Here is a tiny trained network, its code and every weight. The questions are about switching its units off for an input and a target symbol, where a switched-off unit gives its printed mean instead of its output.

import numpy as np


def w(rows, s, z=0):
    codes = np.array(rows[::2]) - 128.0
    scale = np.full(codes.shape[1], s)
    scale[-1] = z or s
    return codes * scale


def norm(h):
    return h / np.sqrt((h * h).mean(-1, keepdims=True) + 1e-5)


def softmax(a):
    e = np.exp(a - a.max(-1, keepdims=True))
    return e / e.sum(-1, keepdims=True)


def log_softmax(a):
    a = a - a.max(-1, keepdims=True)
    return a - np.log(np.exp(a).sum(-1, keepdims=True))


def net(x, mask):
    ids = ['ΘΞΠαζητφω'.index(c) for c in x.split()]
    T = len(ids)
    res = E[ids] + P[:T]
    u = 0
    for l in range(2):
        r = norm(res)
        for j in range(3):
            rows = slice(3 * j, 3 * j + 3)
            q, k, v = (r @ M[l][rows].T for M in (Q, K, V))
            z = softmax(np.where(np.tri(T) > 0, q @ k.T / 3**0.5, -1e9)) @ v
            o = O[l][rows]
            res = res + np.where(mask[u + j], z, o[:, -1]) @ o[:, :-1]
        u += 3
    return log_softmax(norm(res)[-1] @ U[:, :-1].T + U[:, -1])


Q, K, V, O = {}, {}, {}, {}
E = w([
[104,177,105,67,114,140],'Θ',
[141,114,70,126,43,150],'Ξ',
[130,148,42,92,73,155],'Π',
[147,132,26,129,49,155],'α',
[170,170,61,141,254,202],'ζ',
[88,224,165,116,103,110],'η',
[143,107,165,88,81,136],'τ',
[102,131,226,80,160,26],'φ',
[148,205,154,176,132,165],'ω',
],0.027)
P = w([
[209,162,65,107,116,1],'0',
[183,167,70,88,85,63],'1',
[167,166,96,73,98,107],'2',
[151,157,108,81,106,132],'3',
[134,152,120,87,109,149],'4',
[119,149,130,97,115,159],'5',
[101,141,136,104,116,165],'6',
[88,134,142,117,117,172],'7',
[75,129,147,127,118,173],'8',
[59,126,151,142,119,176],'9',
[49,119,157,149,118,178],'10',
[32,117,165,157,120,180],'11',
[22,113,165,170,118,183],'12',
],0.0079)
Q[0] = w([
[132,176,138,145,166,128],'0.h1',
[144,144,156,146,98,133],'0.h1',
[133,143,170,126,95,123],'0.h1',
[134,109,146,120,141,116],'0.h2',
[139,100,119,130,124,132],'0.h2',
[111,103,103,100,140,122],'0.h2',
[44,159,168,40,165,9],'0.h3',
[149,183,97,189,253,118],'0.h3',
[103,78,39,57,80,229],'0.h3',
],0.054)
K[0] = w([
[124,146,137,135,142,126],'0.h1',
[140,156,167,169,109,135],'0.h1',
[104,116,130,113,118,117],'0.h1',
[140,121,139,117,129,121],'0.h2',
[140,115,123,128,116,125],'0.h2',
[143,144,121,108,132,124],'0.h2',
[55,197,181,52,108,1],'0.h3',
[226,182,92,137,172,102],'0.h3',
[45,97,91,118,59,218],'0.h3',
],0.053)
V[0] = w([
[186,41,115,110,107,95],'0.h1',
[122,1,153,140,133,170],'0.h1',
[73,114,72,72,153,107],'0.h1',
[140,90,165,101,140,124],'0.h2',
[95,22,169,120,91,160],'0.h2',
[212,92,127,90,97,100],'0.h2',
[95,92,153,141,149,221],'0.h3',
[62,92,144,173,125,133],'0.h3',
[172,128,121,172,165,175],'0.h3',
],0.045)
O[0] = w([
[232,173,111,133,156,142,105],'0.h1',
[142,244,139,180,114,188,3],'0.h1',
[102,133,93,70,180,112,116],'0.h1',
[96,97,157,101,139,84,96],'0.h2',
[4,79,107,99,107,102,37],'0.h2',
[132,45,111,70,175,99,208],'0.h2',
[141,23,87,71,160,99,110],'0.h3',
[156,94,134,69,154,66,9],'0.h3',
[64,77,75,167,146,76,23],'0.h3',
],0.029,0.018)
Q[1] = w([
[143,138,123,73,52,189],'1.h1',
[223,205,167,39,157,73],'1.h1',
[140,108,4,128,161,98],'1.h1',
[214,200,124,99,114,90],'1.h2',
[122,101,61,41,171,35],'1.h2',
[81,118,211,76,98,79],'1.h2',
[195,143,179,168,67,218],'1.h3',
[94,145,237,111,185,95],'1.h3',
[126,39,142,144,74,66],'1.h3',
],0.039)
K[1] = w([
[195,170,134,169,67,190],'1.h1',
[252,204,160,80,186,178],'1.h1',
[92,204,52,167,197,84],'1.h1',
[211,205,145,81,122,198],'1.h2',
[199,44,102,55,211,123],'1.h2',
[95,114,237,50,90,126],'1.h2',
[186,170,189,175,95,188],'1.h3',
[145,99,190,33,138,124],'1.h3',
[160,21,192,188,123,94],'1.h3',
],0.035)
V[1] = w([
[56,174,119,211,172,200],'1.h1',
[108,100,126,168,120,81],'1.h1',
[199,175,104,191,117,60],'1.h1',
[42,198,140,125,227,171],'1.h2',
[167,134,105,108,203,126],'1.h2',
[110,224,122,182,140,168],'1.h2',
[27,131,115,60,112,159],'1.h3',
[186,145,179,145,102,141],'1.h3',
[75,255,107,173,189,168],'1.h3',
],0.036)
O[1] = w([
[85,206,186,97,136,109,95],'1.h1',
[136,113,89,43,61,182,2],'1.h1',
[132,43,206,94,132,100,184],'1.h1',
[7,65,81,170,86,114,55],'1.h2',
[107,144,193,186,67,96,194],'1.h2',
[80,66,127,201,206,45,101],'1.h2',
[221,88,186,190,154,107,21],'1.h3',
[70,94,29,125,106,138,253],'1.h3',
[244,105,116,66,77,208,68],'1.h3',
],0.021,0.022)
U = w([
[192,167,95,229,155,176,225],'Θ',
[109,11,59,93,222,88,127],'Ξ',
[118,140,123,36,86,195,184],'Π',
[141,107,222,130,159,76,254],'α',
[90,129,121,159,118,126,85],'ζ',
[149,1,181,222,30,179,92],'η',
[123,106,128,146,138,148,17],'τ',
[71,140,109,163,105,115,116],'φ',
[117,107,127,147,129,137,30],'ω',
],0.009,0.004)

Each question gives the input, a string of symbols that net reads in full, and the target symbol t.
The units are the heads (3 rows each of Q, K, V and O). Each row of codes is followed by its name. A weight is (code - 128) times the scale printed after its matrix; where a second scale follows, it is the last column's (O and U).
mask holds one flag per head, layer by layer. A switched-off head (its flag False) gives its mean, the last column of its rows in O, instead of its output. The means were averaged over made-up inputs and are rounded, as every weight is.
A unit's drop is (log p(t) with every unit on - log p(t) with that unit switched off) / (log p(t) with every unit on - log p(t) with every unit switched off).
The circuit of an input: a set's keep is (log p(t) with only the set's units on - log p(t) with every unit switched off) / (log p(t) with every unit on - log p(t) with every unit switched off). Starting from all 6 units, units are removed one at a time, each time the one whose removal leaves the highest keep (on an exact tie, the one counted first), for as long as the keep stays at least 0.8.
units of the circuit, in order: the units of the circuit, biggest drop first
most important unit: the unit with the biggest drop
heads that matter: for each layer, one digit per head in row order, 1 if its drop is at least 0.15 and else 0, layers parted by /
drop of u: that unit's drop, to one decimal
input τ ζ Θ η, target Π: most important unit : 1.h2
input α Ξ τ η Π Θ α, target Ξ: heads that matter : 011 / 111
input ω τ Θ τ, target Ξ: units of the circuit, in order : (0.h2 0.h3 0.h1 1.h2)
input Θ τ ζ ω τ Θ Ξ Π τ τ Θ ω, target φ: units of the circuit, in order : (0.h1 0.h2 1.h3)
input Π η ω τ τ α τ Π τ α τ τ Π, target Π: units of the circuit, in order : (0.h2 1.h3)
input τ Θ Ξ Ξ, target Ξ: heads that matter : 111 / 111
input α Θ τ τ ω Θ ω τ ω ω ω τ, target α: units of the circuit, in order : (0.h2 0.h3 1.h3 0.h1)
input τ Ξ η η Θ τ ω ω Π φ α α α, target Π: heads that matter : 001 / 001
input ω ζ Ξ η τ φ ζ Θ η Θ Θ τ Ξ, target Ξ: heads that matter : 101 / 111
input τ ω η Θ η Θ ω ω τ τ τ τ ω, target φ: units of the circuit, in order : (0.h1 0.h3 0.h2 1.h3)
input τ τ τ Θ τ α φ τ τ ζ, target Ξ: heads that matter : 001 / 101
input τ Θ φ Θ φ τ Π τ, target Π: heads that matter : 111 / 011
input τ η τ ω ω τ Θ ζ Θ τ ζ τ τ, target α: units of the circuit, in order : (0.h3 0.h2 1.h3 0.h1)
input φ η Ξ Θ Θ Ξ τ τ τ Θ ω φ Ξ, target Π: heads that matter : 111 / 001
input τ Ξ τ τ ζ τ τ Ξ τ τ Ξ, target Π: most important unit : 0.h3
input τ Θ Ξ ζ ζ Θ Θ ω Θ, target α: heads that matter : 100 / 011
input Ξ τ Θ τ τ τ τ Θ ω Θ, target Π: heads that matter : 111 / 010
input ζ α τ τ Θ τ τ ζ τ τ α, target Ξ: heads that matter : 111 / 111
input τ α ω ζ Θ τ Θ τ Π α Π, target Ξ: heads that matter : 011 / 111
input ω τ Π, target Θ: most important unit : 0.h2
input τ η ω ω, target η: drop of 1.h1 : 0.4
input ζ τ ω τ Π τ η φ ω Π Π, target Π: drop of 0.h1 : 2.6
